Below is a small trained network, with its code and all its weights. Each question gives an input and a target symbol and asks what happens when units are switched off, that is, made to give their printed mean instead of their output.

import numpy as np


def w(rows, s, z=0):
    codes = np.array(rows[::2]) - 128.0
    scale = np.full(codes.shape[1], s)
    scale[-1] = z or s
    return codes * scale


def f(y):
    return np.maximum(y, 0)


def softmax(a):
    e = np.exp(a - a.max(-1, keepdims=True))
    return e / e.sum(-1, keepdims=True)


def log_softmax(a):
    a = a - a.max(-1, keepdims=True)
    return a - np.log(np.exp(a).sum(-1, keepdims=True))


def net(x, mask):
    ids = ['αβγδεηθλμξπστφψω'.index(c) for c in x.split()]
    T = len(ids)
    res = E[ids] + P[:T]
    r = res
    for j in range(2):
        rows = slice(2 * j, 2 * j + 2)
        q, k, v = (r @ M[0][rows].T for M in (Q, K, V))
        z = softmax(np.where(np.tri(T) > 0, q @ k.T / 2**0.5, -1e9)) @ v
        o = O[0][rows]
        res = res + np.where(mask[j], z, o[:, -1]) @ o[:, :-1]
    y = f(res @ A[0][:, :-1].T + A[0][:, -1])
    res = res + np.where(mask[2:26], y, B[0][:, -1]) @ B[0][:, :-1]
    return log_softmax(res[-1] @ U[:, :-1].T + U[:, -1])


Q, K, V, O, A, B = {}, {}, {}, {}, {}, {}
E = w([
[95,144,122],'α',
[96,146,127],'β',
[105,141,172],'γ',
[102,143,150],'δ',
[111,151,78],'ε',
[108,148,118],'η',
[95,137,187],'θ',
[223,165,114],'λ',
[109,151,123],'μ',
[35,249,112],'ξ',
[132,47,152],'π',
[105,150,105],'σ',
[82,137,146],'τ',
[212,235,117],'φ',
[175,71,71],'ψ',
[98,144,162],'ω',
],0.018)
P = w([
[1,76,139],'0',
[113,146,89],'1',
[109,143,88],'2',
[112,148,87],'3',
[110,148,90],'4',
[113,146,91],'5',
[108,145,89],'6',
],0.0088)
Q[0] = w([
[224,158,139],'head 0',
[254,93,124],'head 0',
[145,165,153],'head 1',
[126,157,182],'head 1',
],0.055)
K[0] = w([
[167,247,79],'head 0',
[252,182,146],'head 0',
[151,162,165],'head 1',
[128,116,166],'head 1',
],0.047)
V[0] = w([
[87,119,5],'head 0',
[187,122,112],'head 0',
[158,139,143],'head 1',
[122,127,83],'head 1',
],0.021)
O[0] = w([
[65,128,255,197],'head 0',
[206,203,152,2],'head 0',
[84,101,132,91],'head 1',
[112,117,191,151],'head 1',
],0.016,0.0083)
A[0] = w([
[90,148,87,2],'neuron 0',
[215,21,98,93],'neuron 1',
[143,91,119,100],'neuron 2',
[112,152,84,23],'neuron 3',
[210,87,122,121],'neuron 4',
[156,104,135,83],'neuron 5',
[113,126,146,101],'neuron 6',
[150,82,158,77],'neuron 7',
[107,180,126,205],'neuron 8',
[83,203,138,117],'neuron 9',
[160,173,104,83],'neuron 10',
[173,153,158,13],'neuron 11',
[111,120,100,236],'neuron 12',
[191,80,146,51],'neuron 13',
[173,59,161,47],'neuron 14',
[77,233,85,33],'neuron 15',
[175,89,106,41],'neuron 16',
[163,144,187,75],'neuron 17',
[100,207,129,105],'neuron 18',
[214,102,104,87],'neuron 19',
[153,83,105,34],'neuron 20',
[167,111,121,104],'neuron 21',
[193,2,106,113],'neuron 22',
[148,40,120,108],'neuron 23',
],0.014,0.008)
B[0] = w([
[89,161,254,171],'neuron 0',
[128,30,98,178],'neuron 1',
[144,155,146,151],'neuron 2',
[121,92,157,154],'neuron 3',
[66,166,176,149],'neuron 4',
[139,111,120,130],'neuron 5',
[130,88,110,188],'neuron 6',
[153,122,148,159],'neuron 7',
[198,134,129,184],'neuron 8',
[190,112,147,207],'neuron 9',
[196,153,117,152],'neuron 10',
[186,63,145,157],'neuron 11',
[196,151,30,248],'neuron 12',
[178,80,126,135],'neuron 13',
[166,164,122,142],'neuron 14',
[132,58,124,147],'neuron 15',
[95,186,119,137],'neuron 16',
[36,165,98,208],'neuron 17',
[79,145,105,170],'neuron 18',
[50,143,112,151],'neuron 19',
[154,83,146,150],'neuron 20',
[107,129,142,136],'neuron 21',
[168,208,237,206],'neuron 22',
[47,129,116,212],'neuron 23',
],0.034,0.012)
U = w([
[177,80,138,181],'α',
[157,82,112,190],'β',
[157,83,131,178],'γ',
[144,155,99,141],'δ',
[176,161,136,157],'ε',
[98,123,75,101],'η',
[201,131,124,203],'θ',
[167,254,108,75],'λ',
[185,159,80,135],'μ',
[217,42,181,59],'ξ',
[220,154,229,122],'π',
[131,38,220,2],'σ',
[105,51,142,49],'τ',
[238,154,125,131],'φ',
[72,141,172,156],'ψ',
[170,101,129,160],'ω',
],0.0071,0.0078)

Each question gives the input, a string of symbols that net reads in full, and the target symbol t.
The units are the heads (2 rows each of Q, K, V and O) and the neurons (one row each of A and B). Each row of codes is followed by its name. A weight is (code - 128) times the scale printed after its matrix; where a second scale follows, it is the last column's (O, A, B and U).
mask holds one flag per unit, heads first, then neurons. A switched-off unit (its flag False) gives its mean, the last column of its rows in O or B, instead of its output. The means were averaged over made-up inputs and are rounded, as every weight is.
A unit's drop is (log p(t) with every unit on - log p(t) with that unit switched off) / (log p(t) with every unit on - log p(t) with every unit switched off).
The circuit of an input: a set's keep is (log p(t) with only the set's units on - log p(t) with every unit switched off) / (log p(t) with every unit on - log p(t) with every unit switched off). Starting from the 12 units with the biggest drops (on a tie, the unit counted first), units are removed one at a time, each time the one whose removal leaves the highest keep (on an exact tie, the one counted first), for as long as the keep stays at least 0.8.
units of the circuit, in order: the units of the circuit, biggest drop first
most important unit: the unit with the biggest drop
k most important neurons: the k neurons with the biggest drops, biggest first
which heads matter: for each layer, one digit per head in row order, 1 if its drop is at least 0.15 and else 0, layers parted by /
input ψ ψ δ θ ψ τ, target ψ: most important neuron : (neuron 17)
input ε ψ ε τ θ γ, target σ: which heads matter : 10
input τ ψ ω λ β σ ω, target η: units of the circuit, in order : (head 0; neuron 22; neuron 9)
input θ ε π ω ξ, target ξ: units of the circuit, in order : (neuron 15; neuron 17)
input θ ω λ θ ε ε σ, target π: units of the circuit, in order : (neuron 22; head 0)
input ε ε λ ω τ ψ θ, target σ: units of the circuit, in order : (head 0; neuron 6)
input β λ δ μ ω ψ, target ψ: 2 most important neurons : (neuron 4; neuron 12)
input θ λ α ω, target π: units of the circuit, in order : (neuron 22; head 0)
input ε β α, target σ: 2 most important neurons : (neuron 12; neuron 9)
input τ τ θ θ θ θ φ, target φ: which heads matter : 11
input ω ω ω τ θ θ η, target λ: 2 most important neurons : (neuron 12; neuron 22)
input ψ μ θ μ, target ψ: units of the circuit, in order : (head 0; neuron 17)
input φ τ λ π θ, target φ: 2 most important neurons : (neuron 17; neuron 23)
input φ θ π τ β, target φ: units of the circuit, in order : (neuron 23; head 0)
input ε τ ε η π σ, target σ: 4 most important neurons : (neuron 12; neuron 9; neuron 22; neuron 6)
input ψ ξ θ ω γ, target ψ: most important unit : head 0
input π ψ β θ θ ε ε, target μ: 2 most important neurons : (neuron 22; neuron 17)
input φ π σ ε λ σ, target φ: 2 most important neurons : (neuron 17; neuron 23)
input α ψ ε γ τ τ ξ, target ξ: units of the circuit, in order : (neuron 15; neuron 9)
input σ ξ θ θ ω σ, target ξ: units of the circuit, in order : (head 0; neuron 17; neuron 22; neuron 23)
input σ σ ψ ξ λ, target λ: 4 most important neurons : (neuron 10; neuron 17; neuron 19; neuron 4)
input ξ λ φ β τ, target τ: units of the circuit, in order : (head 0; neuron 22)
input σ ψ σ ε π, target π: which heads matter : 00
input ε γ ψ ω ψ τ, target σ: 4 most important neurons : (neuron 12; neuron 9; neuron 22; neuron 6)
